Here is a tiny trained network, its code and every weight. The questions are about switching its units off for an input and a target symbol, where a switched-off unit gives its printed mean instead of its output.

import numpy as np


def w(rows, s, z=0):
    codes = np.array(rows[::2]) - 128.0
    scale = np.full(codes.shape[1], s)
    scale[-1] = z or s
    return codes * scale


def norm(h):
    return h / np.sqrt((h * h).mean(-1, keepdims=True) + 1e-5)


def f(y):
    return y / 2 * (1 + np.tanh(0.7978845608 * (y + 0.044715 * y**3)))


def softmax(a):
    e = np.exp(a - a.max(-1, keepdims=True))
    return e / e.sum(-1, keepdims=True)


def log_softmax(a):
    a = a - a.max(-1, keepdims=True)
    return a - np.log(np.exp(a).sum(-1, keepdims=True))


def net(x, mask):
    ids = ['αβγεηθμξστφψω'.index(c) for c in x.split()]
    T = len(ids)
    res = E[ids] + P[:T]
    u = 0
    for l in range(2):
        r = norm(res)
        for j in range(2):
            rows = slice(4 * j, 4 * j + 4)
            q, k, v = (r @ M[l][rows].T for M in (Q, K, V))
            z = softmax(np.where(np.tri(T) > 0, q @ k.T / 4**0.5, -1e9)) @ v
            o = O[l][rows]
            res = res + np.where(mask[u + j], z, o[:, -1]) @ o[:, :-1]
        u += 2
        y = f(norm(res) @ A[l][:, :-1].T + A[l][:, -1])
        res = res + np.where(mask[u : u + 8], y, B[l][:, -1]) @ B[l][:, :-1]
        u += 8
    return log_softmax(norm(res)[-1] @ U[:, :-1].T + U[:, -1])


Q, K, V, O, A, B = {}, {}, {}, {}, {}, {}
E = w([
[123,10,118,216],'α',
[76,142,145,96],'β',
[166,77,78,135],'γ',
[118,95,169,218],'ε',
[87,158,71,68],'η',
[152,208,109,56],'θ',
[82,153,97,109],'μ',
[44,27,169,141],'ξ',
[156,133,161,199],'σ',
[164,149,120,163],'τ',
[5,92,108,59],'φ',
[37,60,100,97],'ψ',
[211,181,181,127],'ω',
],0.017)
P = w([
[122,98,127,87],'0',
[158,87,59,150],'1',
[58,198,117,250],'2',
[131,101,131,92],'3',
[162,86,74,153],'4',
[65,196,80,182],'5',
[136,104,136,100],'6',
[167,87,74,163],'7',
],0.012)
Q[0] = w([
[139,138,63,133],'L0H0',
[201,137,125,138],'L0H0',
[104,158,102,97],'L0H0',
[138,171,152,92],'L0H0',
[96,133,134,232],'L0H1',
[109,162,133,144],'L0H1',
[4,83,37,132],'L0H1',
[93,130,172,98],'L0H1',
],0.033)
K[0] = w([
[145,130,66,115],'L0H0',
[201,157,132,149],'L0H0',
[105,161,95,84],'L0H0',
[147,200,137,98],'L0H0',
[119,42,110,127],'L0H1',
[118,128,160,170],'L0H1',
[4,109,57,167],'L0H1',
[105,123,178,112],'L0H1',
],0.034)
V[0] = w([
[16,178,83,146],'L0H0',
[174,110,146,124],'L0H0',
[204,87,156,108],'L0H0',
[3,188,77,154],'L0H0',
[128,134,142,143],'L0H1',
[136,149,113,133],'L0H1',
[138,103,124,157],'L0H1',
[128,174,112,100],'L0H1',
],0.0061)
O[0] = w([
[102,100,221,241,62],'L0H0',
[140,140,94,78,151],'L0H0',
[148,147,45,50,193],'L0H0',
[95,101,246,253,47],'L0H0',
[146,140,120,124,87],'L0H1',
[121,125,96,104,192],'L0H1',
[147,122,119,169,85],'L0H1',
[105,129,105,79,254],'L0H1',
],0.0046,0.00086)
A[0] = w([
[2,190,111,166,152],'L0N0',
[200,183,200,85,134],'L0N1',
[204,197,83,182,98],'L0N2',
[87,41,159,48,4],'L0N3',
[165,79,170,170,109],'L0N4',
[80,162,184,210,147],'L0N5',
[132,130,125,205,143],'L0N6',
[28,235,189,97,90],'L0N7',
],0.021,0.0039)
B[0] = w([
[199,135,93,247,246],'L0N0',
[217,164,103,187,221],'L0N1',
[34,69,149,196,234],'L0N2',
[154,21,90,78,164],'L0N3',
[105,152,55,67,146],'L0N4',
[110,62,216,176,213],'L0N5',
[131,153,172,63,174],'L0N6',
[2,147,127,46,234],'L0N7',
],0.027,0.011)
Q[1] = w([
[58,171,59,17],'L1H0',
[107,47,56,87],'L1H0',
[162,79,23,133],'L1H0',
[111,2,231,74],'L1H0',
[135,67,191,18],'L1H1',
[30,80,184,205],'L1H1',
[147,107,73,149],'L1H1',
[188,48,193,149],'L1H1',
],0.023)
K[1] = w([
[155,54,63,33],'L1H0',
[87,127,91,97],'L1H0',
[86,149,47,142],'L1H0',
[77,5,164,145],'L1H0',
[154,39,86,44],'L1H1',
[48,75,168,148],'L1H1',
[136,140,116,186],'L1H1',
[176,89,161,131],'L1H1',
],0.027)
V[1] = w([
[86,169,109,92],'L1H0',
[100,47,138,158],'L1H0',
[192,43,170,192],'L1H0',
[181,152,110,136],'L1H0',
[98,144,158,32],'L1H1',
[89,92,188,254],'L1H1',
[124,125,39,115],'L1H1',
[33,110,170,114],'L1H1',
],0.0079)
O[1] = w([
[129,137,91,81,113],'L1H0',
[149,98,93,211,164],'L1H0',
[119,109,183,215,158],'L1H0',
[126,135,171,91,120],'L1H0',
[156,142,168,214,70],'L1H1',
[113,87,2,58,254],'L1H1',
[137,121,190,101,117],'L1H1',
[161,93,79,155,174],'L1H1',
],0.0095,0.0076)
A[1] = w([
[124,149,168,189,101],'L1N0',
[123,80,190,97,98],'L1N1',
[80,174,100,152,3],'L1N2',
[92,50,146,113,65],'L1N3',
[42,125,153,137,14],'L1N4',
[60,107,101,110,118],'L1N5',
[252,110,159,123,81],'L1N6',
[194,208,123,120,206],'L1N7',
],0.029,0.0052)
B[1] = w([
[50,170,133,103,212],'L1N0',
[164,214,183,175,168],'L1N1',
[193,58,77,162,170],'L1N2',
[53,151,155,67,255],'L1N3',
[207,125,143,67,211],'L1N4',
[212,173,110,159,234],'L1N5',
[218,39,143,234,187],'L1N6',
[12,253,129,117,219],'L1N7',
],0.028,0.01)
U = w([
[162,120,123,52,197],'α',
[110,103,162,53,212],'β',
[202,103,224,166,134],'γ',
[193,187,178,109,206],'ε',
[70,111,19,62,102],'η',
[51,232,88,97,99],'θ',
[32,98,211,155,125],'μ',
[132,58,148,86,189],'ξ',
[3,102,72,196,2],'σ',
[216,159,81,136,205],'τ',
[27,46,95,64,83],'φ',
[130,41,146,124,148],'ψ',
[162,235,162,234,19],'ω',
],0.016,0.0075)

Each question gives the input, a string of symbols that net reads in full, and the target symbol t.
The units are the heads (4 rows each of Q, K, V and O) and the neurons (one row each of A and B). Each row of codes is followed by its name. A weight is (code - 128) times the scale printed after its matrix; where a second scale follows, it is the last column's (O, A, B and U).
mask holds one flag per unit, layer by layer, with each layer's heads first. A switched-off unit (its flag False) gives its mean, the last column of its rows in O or B, instead of its output. The means were averaged over made-up inputs and are rounded, as every weight is.
A unit's drop is (log p(t) with every unit on - log p(t) with that unit switched off) / (log p(t) with every unit on - log p(t) with every unit switched off).
The circuit of an input: a set's keep is (log p(t) with only the set's units on - log p(t) with every unit switched off) / (log p(t) with every unit on - log p(t) with every unit switched off). Starting from the 12 units with the biggest drops (on a tie, the unit counted first), units are removed one at a time, each time the one whose removal leaves the highest keep (on an exact tie, the one counted first), for as long as the keep stays at least 0.8.
circuit, biggest first: the units of the circuit, biggest drop first
unit that matters most: the unit with the biggest drop
k most important neurons: the k neurons with the biggest drops, biggest first
k most important neurons of layer l: the k neurons of layer l with the biggest drops, biggest first
which heads matter: for each layer, one digit per head in row order, 1 if its drop is at least 0.15 and else 0, layers parted by /
input η β φ, target μ: circuit, biggest first -> [L0N5, L0H0]
input ψ θ α θ τ θ θ ξ, target β: which heads matter -> 00 / 01
input θ θ η, target μ: circuit, biggest first -> [L0H0, L0N5]
input θ φ γ, target μ: circuit, biggest first -> [L0N5, L0H0]
input η θ ω ω ω ω, target τ: 3 most important neurons -> [L0N5, L0N2, L1N5]
input ω θ γ γ θ ψ φ, target φ: which heads matter -> 00 / 00
input ψ φ α, target μ: which heads matter -> 00 / 01
input η γ τ, target μ: circuit, biggest first -> [L0N5]
input ω φ τ α ω σ, target μ: 2 most important neurons of layer 0 -> [L0N5, L0N6]
input θ θ θ η β μ ξ φ, target ψ: 2 most important neurons of layer 0 -> [L0N0, L0N3]
input β θ γ θ γ ω, target μ: 2 most important neurons -> [L0N5, L0N2]
input θ φ η φ ω ω, target σ: 3 most important neurons of layer 1 -> [L1N0, L1N6, L1N1]
input η θ ε ω ω ε β, target β: circuit, biggest first -> [L0N7, L1N4]
input η ψ η ω θ θ, target σ: 4 most important neurons -> [L0N0, L0N2, L0N5, L1N0]
input θ ψ θ ω θ η μ, target μ: which heads matter -> 10 / 10
input γ α η θ ψ ε, target μ: circuit, biggest first -> [L0N5]
input ε ω γ θ τ, target φ: circuit, biggest first -> [L0N2, L0N0, L0N5, L1N4]
input η η ω ω φ, target ψ: circuit, biggest first -> [L0N3, L0N7]
input ω θ θ ω γ, target η: 2 most important neurons -> [L0N7, L0N5]
input θ θ ω θ γ θ σ, target σ: which heads matter -> 10 / 00
input ω θ τ φ, target φ: 2 most important neurons -> [L0N3, L1N3]
input θ α ε θ θ φ θ ω, target σ: unit that matters most -> L0N7
input φ θ α, target μ: circuit, biggest first -> [L0N5, L0N6]
input φ θ η, target μ: circuit, biggest first -> [L0N5, L0H0]
